Below are the code and all the weights of a small trained network. Each question names an input and a class and asks about switching units off, where a switched-off unit gives its printed mean instead of its output.

import numpy as np


def w(rows, s, z=0):
    codes = np.array(rows[::2]) - 128.0
    scale = np.full(codes.shape[1], s)
    scale[-1] = z or s
    return codes * scale


def f(y):
    return np.maximum(y, 0)


def log_softmax(a):
    a = a - a.max(-1, keepdims=True)
    return a - np.log(np.exp(a).sum(-1, keepdims=True))


def net(x, mask):
    res = np.array(x, float).reshape(1, 4) / 4 @ E
    y = f(res @ A[0][:, :-1].T + A[0][:, -1])
    res = res + np.where(mask, y, B[0][:, -1]) @ B[0][:, :-1]
    return log_softmax(res[-1] @ U[:, :-1].T + U[:, -1])


A, B = {}, {}
E = w([
[31,86,232,122,117,58,135,151,250],'x0',
[90,196,121,53,31,216,200,140,197],'x1',
[184,191,159,9,152,107,128,241,86],'x2',
[148,104,182,81,79,83,161,59,61],'x3',
],0.011)
A[0] = w([
[76,34,73,245,86,195,173,2,154,38],'N0',
[146,104,202,81,59,86,212,50,51,65],'N1',
[96,160,53,202,194,222,65,219,196,3],'N2',
[97,206,98,82,11,217,251,116,187,39],'N3',
[228,203,9,138,122,226,97,51,29,18],'N4',
[158,86,178,99,71,87,182,37,45,94],'N5',
],0.006,0.004)
B[0] = w([
[219,152,176,49,125,151,206,212,67,244],'N0',
[115,68,40,102,97,211,120,128,171,203],'N1',
[124,65,58,111,125,185,109,132,155,185],'N2',
[198,43,139,224,191,48,62,93,49,240],'N3',
[66,97,255,108,76,103,118,85,224,246],'N4',
[81,74,42,130,129,167,103,159,146,202],'N5',
],0.0083,0.012)
U = w([
[77,117,231,121,99,103,131,89,217,116],'0',
[175,92,114,191,172,69,75,91,52,100],'1',
[193,156,151,44,120,150,178,210,78,113],'2',
[105,109,7,111,113,174,119,126,168,92],'3',
[116,173,105,138,118,122,143,101,112,245],'4',
],0.015,0.011)

Each question gives the input, the list of numbers given to net, and the class t.
The units are the neurons (one row each of A and B). Each row of codes is followed by its name. A weight is (code - 128) times the scale printed after its matrix; where a second scale follows, it is the last column's (A, B and U).
mask holds one flag per neuron, in row order. A switched-off neuron (its flag False) gives its mean, the last column of its row in B, instead of its output. The means were averaged over made-up inputs and are rounded, as every weight is.
A unit's drop is (log p(t) with every unit on - log p(t) with that unit switched off) / (log p(t) with every unit on - log p(t) with every unit switched off).
The circuit of an input: a set's keep is (log p(t) with only the set's units on - log p(t) with every unit switched off) / (log p(t) with every unit on - log p(t) with every unit switched off). Starting from all 6 units, units are removed one at a time, each time the one whose removal leaves the highest keep (on an exact tie, the one counted first), for as long as the keep stays at least 0.8.
units of the circuit, in order: the units of the circuit, biggest drop first
most important unit: the unit with the biggest drop
k most important neurons: the k neurons with the biggest drops, biggest first
drop when u is switched off: that unit's drop, to one decimal
input [-4,-5,-8,3], class 2: 2 most important neurons : [N0, N3]
input [0,2,1,0], class 4: 2 most important neurons : [N0, N4]
input [1,3,2,0], class 4: most important unit : N0
input [-8,8,8,2], class 0: 2 most important neurons : [N4, N0]
input [6,3,-7,-7], class 2: units of the circuit, in order : [N0, N4]
input [-1,2,4,7], class 3: units of the circuit, in order : [N0, N1]
input [3,-4,-7,0], class 2: 3 most important neurons : [N0, N3, N4]
input [-1,4,1,-3], class 1: 3 most important neurons : [N3, N0, N1]
input [0,-2,1,0], class 4: 2 most important neurons : [N3, N0]
input [0,2,-3,3], class 4: 2 most important neurons : [N4, N2]
input [-7,-7,-3,-7], class 0: 2 most important neurons : [N4, N3]
input [5,1,-3,-6], class 3: 2 most important neurons : [N4, N2]
input [-3,-4,-7,-6], class 2: 2 most important neurons : [N0, N3]
input [5,-3,-8,-4], class 2: most important unit : N0
input [2,3,4,-5], class 3: 3 most important neurons : [N0, N4, N2]
input [4,8,6,5], class 1: 3 most important neurons : [N3, N0, N4]
input [-6,-6,-2,-1], class 0: units of the circuit, in order : [N4, N3]
input [-2,6,6,-4], class 1: units of the circuit, in order : [N3, N0]
input [0,8,-3,-4], class 1: drop when N3 is switched off : 0.8
input [6,3,-5,-7], class 3: drop when N4 is switched off : 1.0
input [1,6,-6,7], class 3: most important unit : N1
input [-4,-1,-6,4], class 2: drop when N4 is switched off : 0.0
